Below are the code and all the weights of a small trained network. Each question names an input and a class and asks about switching units off, where a switched-off unit gives its printed mean instead of its output.

import numpy as np


def w(rows, s, z=0):
    codes = np.array(rows[::2]) - 128.0
    scale = np.full(codes.shape[1], s)
    scale[-1] = z or s
    return codes * scale


def f(y):
    return y / 2 * (1 + np.tanh(0.7978845608 * (y + 0.044715 * y**3)))


def log_softmax(a):
    a = a - a.max(-1, keepdims=True)
    return a - np.log(np.exp(a).sum(-1, keepdims=True))


def net(x, mask):
    res = np.array(x, float).reshape(1, 7) / 4 @ E
    y = f(res @ A[0][:, :-1].T + A[0][:, -1])
    res = res + np.where(mask, y, B[0][:, -1]) @ B[0][:, :-1]
    return log_softmax(res[-1] @ U[:, :-1].T + U[:, -1])


A, B = {}, {}
E = w([
[5,32,14,104,79,122,98,140,51,178],'x0',
[13,45,248,226,176,129,54,42,182,79],'x1',
[127,129,128,127,129,126,128,133,128,129],'x2',
[84,100,70,23,254,75,199,128,232,80],'x3',
[127,129,131,127,129,131,127,126,125,131],'x4',
[128,127,129,128,128,126,128,131,127,125],'x5',
[130,127,128,131,128,124,127,134,130,126],'x6',
],0.0052)
A[0] = w([
[118,127,114,67,205,124,164,121,147,130,116],'N1',
[101,130,159,142,136,139,118,101,146,125,108],'N2',
[104,142,85,47,194,112,154,142,185,120,105],'N3',
[58,107,36,98,81,134,121,119,72,156,2],'N4',
[55,115,213,159,173,132,126,129,138,110,166],'N5',
[226,188,43,53,94,127,171,162,92,131,138],'N6',
[168,120,120,82,127,138,137,132,105,144,169],'N7',
[155,134,101,137,142,122,139,136,133,163,146],'N8',
[253,189,192,127,158,134,146,113,171,119,18],'N9',
[176,167,167,172,31,134,113,132,54,162,94],'N10',
],0.014,0.0019)
B[0] = w([
[212,131,111,151,101,140,115,137,113,119,195],'N1',
[94,103,127,128,137,122,104,110,133,145,161],'N2',
[224,135,101,169,97,151,116,124,124,92,220],'N3',
[76,140,103,69,144,113,204,191,95,105,219],'N4',
[92,148,182,136,137,120,98,91,156,182,220],'N5',
[55,120,213,153,155,119,69,66,167,179,253],'N6',
[95,119,145,150,124,132,117,107,148,139,158],'N7',
[120,127,140,131,132,125,112,115,139,126,142],'N8',
[51,111,64,64,126,117,195,196,72,114,215],'N9',
[253,129,90,158,114,145,119,121,147,84,228],'N10',
],0.015,0.012)
U = w([
[85,129,178,147,150,117,87,62,167,177,252],'0',
[255,139,87,164,97,168,123,126,127,100,87],'1',
[76,130,86,42,138,109,195,195,79,124,34],'2',
],0.0098,0.0017)

Each question gives the input, the list of numbers given to net, and the class t.
The units are the neurons (one row each of A and B). Each row of codes is followed by its name. A weight is (code - 128) times the scale printed after its matrix; where a second scale follows, it is the last column's (A, B and U).
mask holds one flag per neuron, in row order. A switched-off neuron (its flag False) gives its mean, the last column of its row in B, instead of its output. The means were averaged over made-up inputs and are rounded, as every weight is.
A unit's drop is (log p(t) with every unit on - log p(t) with that unit switched off) / (log p(t) with every unit on - log p(t) with every unit switched off).
The circuit of an input: a set's keep is (log p(t) with only the set's units on - log p(t) with every unit switched off) / (log p(t) with every unit on - log p(t) with every unit switched off). Starting from all 10 units, units are removed one at a time, each time the one whose removal leaves the highest keep (on an exact tie, the one counted first), for as long as the keep stays at least 0.8.
circuit, biggest first: the units of the circuit, biggest drop first
unit that matters most: the unit with the biggest drop
k most important neurons: the k neurons with the biggest drops, biggest first
drop of u: that unit's drop, to one decimal
input [6,5,-1,6,1,-7,-8], class 1: unit that matters most : N6
input [-6,-4,-2,-4,-6,-2,8], class 2: 2 most important neurons : N9, N3
input [6,1,0,-8,3,-1,-3], class 1: 2 most important neurons : N10, N9
input [-7,5,-8,-7,-4,5,1], class 1: 2 most important neurons : N10, N4
input [7,5,5,-4,7,-2,-3], class 2: 2 most important neurons : N4, N6
input [-6,4,-8,-4,2,-7,-8], class 2: 2 most important neurons : N9, N6
input [2,-7,4,8,1,6,-1], class 1: 3 most important neurons : N3, N1, N5
input [3,-4,-6,4,5,6,-1], class 0: 3 most important neurons : N6, N10, N9
input [6,-5,-3,7,-6,-6,-7], class 1: 3 most important neurons : N3, N1, N9
input [-2,4,-6,6,3,1,-8], class 1: 2 most important neurons : N6, N3
input [-1,5,-6,7,-1,4,5], class 1: 2 most important neurons : N6, N3
input [8,5,-5,3,-3,-2,-5], class 2: 2 most important neurons : N4, N6
input [-5,-3,7,4,8,6,2], class 2: 3 most important neurons : N9, N10, N5
input [5,3,7,4,4,2,-8], class 2: circuit, biggest first : N6
input [-8,-6,7,-6,-2,-3,5], class 2: 2 most important neurons : N9, N3
input [-2,-7,0,1,1,-5,5], class 0: drop of N6 : 1.0
input [-4,0,7,5,-8,-5,-6], class 1: drop of N2 : 0.0
input [2,-4,1,-2,-2,-6,2], class 0: drop of N6 : 0.3
